Below are the code and all the weights of a small trained network. Each question names an input and a target symbol and asks about switching units off, where a switched-off unit gives its printed mean instead of its output.

import numpy as np


def w(rows, s, z=0):
    codes = np.array(rows[::2]) - 128.0
    scale = np.full(codes.shape[1], s)
    scale[-1] = z or s
    return codes * scale


def norm(h):
    return h / np.sqrt((h * h).mean(-1, keepdims=True) + 1e-5)


def softmax(a):
    e = np.exp(a - a.max(-1, keepdims=True))
    return e / e.sum(-1, keepdims=True)


def log_softmax(a):
    a = a - a.max(-1, keepdims=True)
    return a - np.log(np.exp(a).sum(-1, keepdims=True))


def net(x, mask):
    ids = ['ΘΞαβμπφ'.index(c) for c in x.split()]
    T = len(ids)
    res = E[ids] + P[:T]
    u = 0
    for l in range(2):
        r = norm(res)
        for j in range(3):
            rows = slice(4 * j, 4 * j + 4)
            q, k, v = (r @ M[l][rows].T for M in (Q, K, V))
            z = softmax(np.where(np.tri(T) > 0, q @ k.T / 4**0.5, -1e9)) @ v
            o = O[l][rows]
            res = res + np.where(mask[u + j], z, o[:, -1]) @ o[:, :-1]
        u += 3
    return log_softmax(norm(res)[-1] @ U[:, :-1].T + U[:, -1])


Q, K, V, O = {}, {}, {}, {}
E = w([
[78,53,187,131,144,131,88,84],'Θ',
[80,145,69,176,208,129,179,116],'Ξ',
[183,171,186,143,181,165,130,99],'α',
[142,158,88,122,143,129,73,254],'β',
[130,88,159,69,48,147,194,160],'μ',
[160,202,99,109,115,172,137,42],'π',
[137,161,150,106,169,185,114,106],'φ',
],0.0025)
P = w([
[208,250,119,173,85,21,214,122],'0',
[108,61,63,87,137,204,105,186],'1',
[92,78,113,87,161,164,114,188],'2',
[88,91,118,102,155,144,117,186],'3',
[84,96,109,104,143,138,120,179],'4',
[92,107,121,120,138,125,123,184],'5',
[92,112,114,131,122,130,127,176],'6',
[94,113,110,133,118,130,128,179],'7',
[105,123,108,143,112,126,134,175],'8',
[111,121,101,144,105,135,135,177],'9',
[111,115,93,144,97,142,127,174],'10',
[109,122,65,144,77,155,125,184],'11',
[99,111,46,127,61,162,113,178],'12',
],0.0016)
Q[0] = w([
[122,103,112,176,88,122,194,8],'0.h1',
[176,213,162,107,159,137,104,203],'0.h1',
[162,139,221,123,170,149,38,144],'0.h1',
[99,94,223,105,164,124,57,215],'0.h1',
[58,108,74,100,66,78,170,135],'0.h2',
[247,147,234,179,150,75,83,139],'0.h2',
[98,118,4,126,137,173,145,126],'0.h2',
[110,147,35,104,140,183,175,121],'0.h2',
[196,201,111,60,129,137,58,89],'0.h3',
[93,145,91,59,81,130,151,205],'0.h3',
[101,138,96,89,111,173,194,104],'0.h3',
[80,118,67,109,177,153,202,162],'0.h3',
],0.0034)
K[0] = w([
[254,216,28,74,52,85,159,172],'0.h1',
[17,100,121,171,200,204,156,71],'0.h1',
[74,54,121,83,194,221,65,155],'0.h1',
[53,35,180,119,219,137,88,185],'0.h1',
[103,168,18,130,100,86,140,164],'0.h2',
[127,74,226,205,154,128,140,60],'0.h2',
[131,184,25,55,139,174,38,210],'0.h2',
[168,196,72,83,115,176,65,184],'0.h2',
[97,156,86,95,181,176,107,127],'0.h3',
[85,100,164,125,131,98,116,145],'0.h3',
[66,66,183,119,102,166,122,72],'0.h3',
[92,70,179,166,113,101,84,83],'0.h3',
],0.0035)
V[0] = w([
[93,125,125,145,170,133,139,64],'0.h1',
[190,223,173,175,26,31,138,110],'0.h1',
[128,152,144,131,135,96,80,174],'0.h1',
[147,211,60,147,95,180,165,171],'0.h1',
[95,113,81,106,123,160,165,148],'0.h2',
[99,50,247,153,138,115,212,54],'0.h2',
[63,160,64,124,164,120,140,107],'0.h2',
[130,155,164,191,171,66,117,124],'0.h2',
[177,223,135,94,104,144,155,124],'0.h3',
[115,110,126,184,168,140,45,62],'0.h3',
[186,251,113,120,151,58,180,178],'0.h3',
[196,158,66,155,123,124,190,122],'0.h3',
],0.0022)
O[0] = w([
[101,28,155,92,68,172,133,54,152],'0.h1',
[156,31,181,147,214,166,98,208,6],'0.h1',
[152,190,71,135,194,112,165,121,113],'0.h1',
[92,172,167,45,182,108,76,172,163],'0.h1',
[233,198,173,181,171,106,105,142,196],'0.h2',
[108,154,9,94,96,205,64,143,62],'0.h2',
[144,71,178,124,109,200,108,170,196],'0.h2',
[119,77,117,34,69,122,107,108,101],'0.h2',
[89,111,80,112,84,149,94,132,100],'0.h3',
[170,122,114,158,114,166,209,205,107],'0.h3',
[37,73,38,12,80,114,91,60,122],'0.h3',
[108,144,7,62,125,52,111,114,125],'0.h3',
],0.0017,0.0019)
Q[1] = w([
[112,115,183,79,100,159,139,91],'1.h1',
[109,112,90,153,128,63,98,192],'1.h1',
[146,191,125,117,177,164,164,69],'1.h1',
[90,51,134,142,165,95,177,126],'1.h1',
[156,179,124,102,96,190,163,122],'1.h2',
[47,38,163,165,118,135,111,99],'1.h2',
[48,3,212,158,81,92,106,113],'1.h2',
[120,87,168,131,88,83,137,197],'1.h2',
[112,136,101,163,156,111,58,138],'1.h3',
[96,86,135,151,138,87,108,130],'1.h3',
[107,107,143,132,109,108,165,183],'1.h3',
[149,152,85,163,140,91,76,154],'1.h3',
],0.0068)
K[1] = w([
[190,129,217,85,73,109,166,39],'1.h1',
[131,139,108,163,154,220,93,197],'1.h1',
[123,116,65,108,139,24,179,75],'1.h1',
[63,138,239,220,176,239,211,100],'1.h1',
[100,103,89,91,89,54,93,47],'1.h2',
[187,119,133,211,106,197,182,154],'1.h2',
[171,134,167,253,91,222,107,176],'1.h2',
[55,118,215,251,184,213,87,121],'1.h2',
[168,54,148,87,80,91,194,163],'1.h3',
[99,76,129,148,67,150,123,140],'1.h3',
[28,87,140,153,131,101,60,19],'1.h3',
[145,95,139,67,97,73,155,113],'1.h3',
],0.0045)
V[1] = w([
[69,118,137,168,164,167,147,182],'1.h1',
[156,131,151,93,95,91,92,192],'1.h1',
[102,114,100,189,207,157,200,89],'1.h1',
[55,196,127,123,79,122,169,133],'1.h1',
[146,157,138,159,252,70,85,103],'1.h2',
[17,109,171,153,172,120,67,139],'1.h2',
[80,141,72,67,74,60,72,126],'1.h2',
[90,120,166,130,109,159,54,44],'1.h2',
[108,45,81,60,130,132,80,123],'1.h3',
[167,101,116,71,150,123,178,118],'1.h3',
[79,105,207,158,190,190,83,117],'1.h3',
[117,74,188,158,70,114,134,120],'1.h3',
],0.0034)
O[1] = w([
[117,172,93,113,178,115,175,128,214],'1.h1',
[102,106,170,102,60,183,150,38,88],'1.h1',
[114,174,107,174,229,67,175,175,207],'1.h1',
[117,68,69,34,133,117,156,167,198],'1.h1',
[133,121,67,211,74,161,90,95,115],'1.h2',
[107,84,26,51,136,205,107,25,191],'1.h2',
[107,40,62,151,204,52,167,138,249],'1.h2',
[135,66,153,74,131,77,2,65,86],'1.h2',
[179,146,104,185,156,113,179,122,224],'1.h3',
[121,163,209,208,69,172,223,117,160],'1.h3',
[139,125,74,91,80,73,121,134,165],'1.h3',
[112,49,72,105,148,131,191,91,46],'1.h3',
],0.0027,0.0017)
U = w([
[150,233,175,61,180,137,36,105,163],'Θ',
[107,162,34,164,217,76,180,229,255],'Ξ',
[170,123,165,253,74,123,88,126,174],'α',
[75,186,84,163,51,237,142,77,102],'β',
[111,82,208,77,99,156,253,168,9],'μ',
[159,86,166,167,115,32,73,178,21],'π',
[91,2,53,97,165,105,75,37,132],'φ',
],0.0042,0.00091)

Each question gives the input, a string of symbols that net reads in full, and the target symbol t.
The units are the heads (4 rows each of Q, K, V and O). Each row of codes is followed by its name. A weight is (code - 128) times the scale printed after its matrix; where a second scale follows, it is the last column's (O and U).
mask holds one flag per head, layer by layer. A switched-off head (its flag False) gives its mean, the last column of its rows in O, instead of its output. The means were averaged over made-up inputs and are rounded, as every weight is.
A unit's drop is (log p(t) with every unit on - log p(t) with that unit switched off) / (log p(t) with every unit on - log p(t) with every unit switched off).
The circuit of an input: a set's keep is (log p(t) with only the set's units on - log p(t) with every unit switched off) / (log p(t) with every unit on - log p(t) with every unit switched off). Starting from all 6 units, units are removed one at a time, each time the one whose removal leaves the highest keep (on an exact tie, the one counted first), for as long as the keep stays at least 0.8.
circuit, biggest first: the units of the circuit, biggest drop first
unit that matters most: the unit with the biggest drop
heads that matter: for each layer, one digit per head in row order, 1 if its drop is at least 0.15 and else 0, layers parted by /
input π β φ β Θ π Ξ Θ Ξ Ξ φ Θ, target β: circuit, biggest first : (1.h2 0.h3)
input Ξ π Ξ π φ Ξ Ξ μ Θ μ Θ, target μ: circuit, biggest first : (1.h2 0.h3)
input π φ π φ, target π: circuit, biggest first : (1.h2 0.h3 1.h1)
input Θ μ β Θ β, target φ: circuit, biggest first : (1.h2 0.h2 1.h1)
input μ μ Ξ Θ μ β β Ξ φ, target μ: heads that matter : 101 / 110
input μ μ μ Ξ Ξ β Ξ β, target β: unit that matters most : 1.h1
input Θ α Ξ Ξ μ Θ π φ Θ Θ Θ Ξ α, target Θ: heads that matter : 111 / 011
input μ Ξ φ Ξ φ φ, target μ: circuit, biggest first : (0.h3 1.h1 1.h2)
input Θ Θ φ Ξ α μ Ξ α μ φ, target Θ: circuit, biggest first : (0.h1 1.h2 0.h2 1.h3)
input Ξ β Ξ Ξ Ξ Ξ α Ξ β, target β: heads that matter : 010 / 110
input φ Ξ Ξ μ μ Ξ β μ β Ξ Ξ α, target φ: heads that matter : 111 / 110
input Θ α Ξ Ξ Ξ Θ Ξ Ξ μ π, target Θ: circuit, biggest first : (0.h1 1.h2 0.h2 1.h3)
input π μ Ξ Ξ π, target π: circuit, biggest first : (1.h2 0.h3 1.h1 0.h1)
input μ Θ π μ π, target μ: circuit, biggest first : (1.h1 1.h2 0.h3)
input α Ξ φ Θ α φ Θ α, target α: heads that matter : 111 / 110
input Θ Ξ Θ Θ Ξ Θ Ξ Ξ β μ Θ Θ α, target Θ: circuit, biggest first : (0.h1 1.h2 0.h3 0.h2)
input π Θ π φ μ μ Ξ Ξ Ξ φ Ξ Θ α, target π: circuit, biggest first : (0.h3 1.h2 1.h1 1.h3)
input π Ξ φ, target π: circuit, biggest first : (1.h2 0.h3 1.h1 0.h1)
input α μ Θ μ φ, target α: circuit, biggest first : (0.h3 0.h1 1.h1 1.h2)
input β Ξ α Ξ φ, target β: circuit, biggest first : (0.h1 1.h2)
input Θ Ξ μ Θ μ π π μ β α Ξ Ξ π, target Θ: heads that matter : 110 / 010
input φ Ξ μ β Ξ φ Ξ π α Θ α α Θ, target π: heads that matter : 111 / 010
input φ μ Ξ Ξ α Ξ β φ, target φ: unit that matters most : 0.h3
input Ξ β μ Θ Θ Ξ α Ξ β π φ π, target Ξ: heads that matter : 011 / 010
input φ β Ξ Ξ Θ μ μ Θ, target μ: heads that matter : 001 / 110
input α α Ξ π μ β Θ μ Θ π, target α: unit that matters most : 0.h3
input α Θ Θ β Ξ β Θ β Θ, target Ξ: unit that matters most : 0.h1
input β φ α Θ α Θ β Ξ Θ, target Ξ: heads that matter : 111 / 111
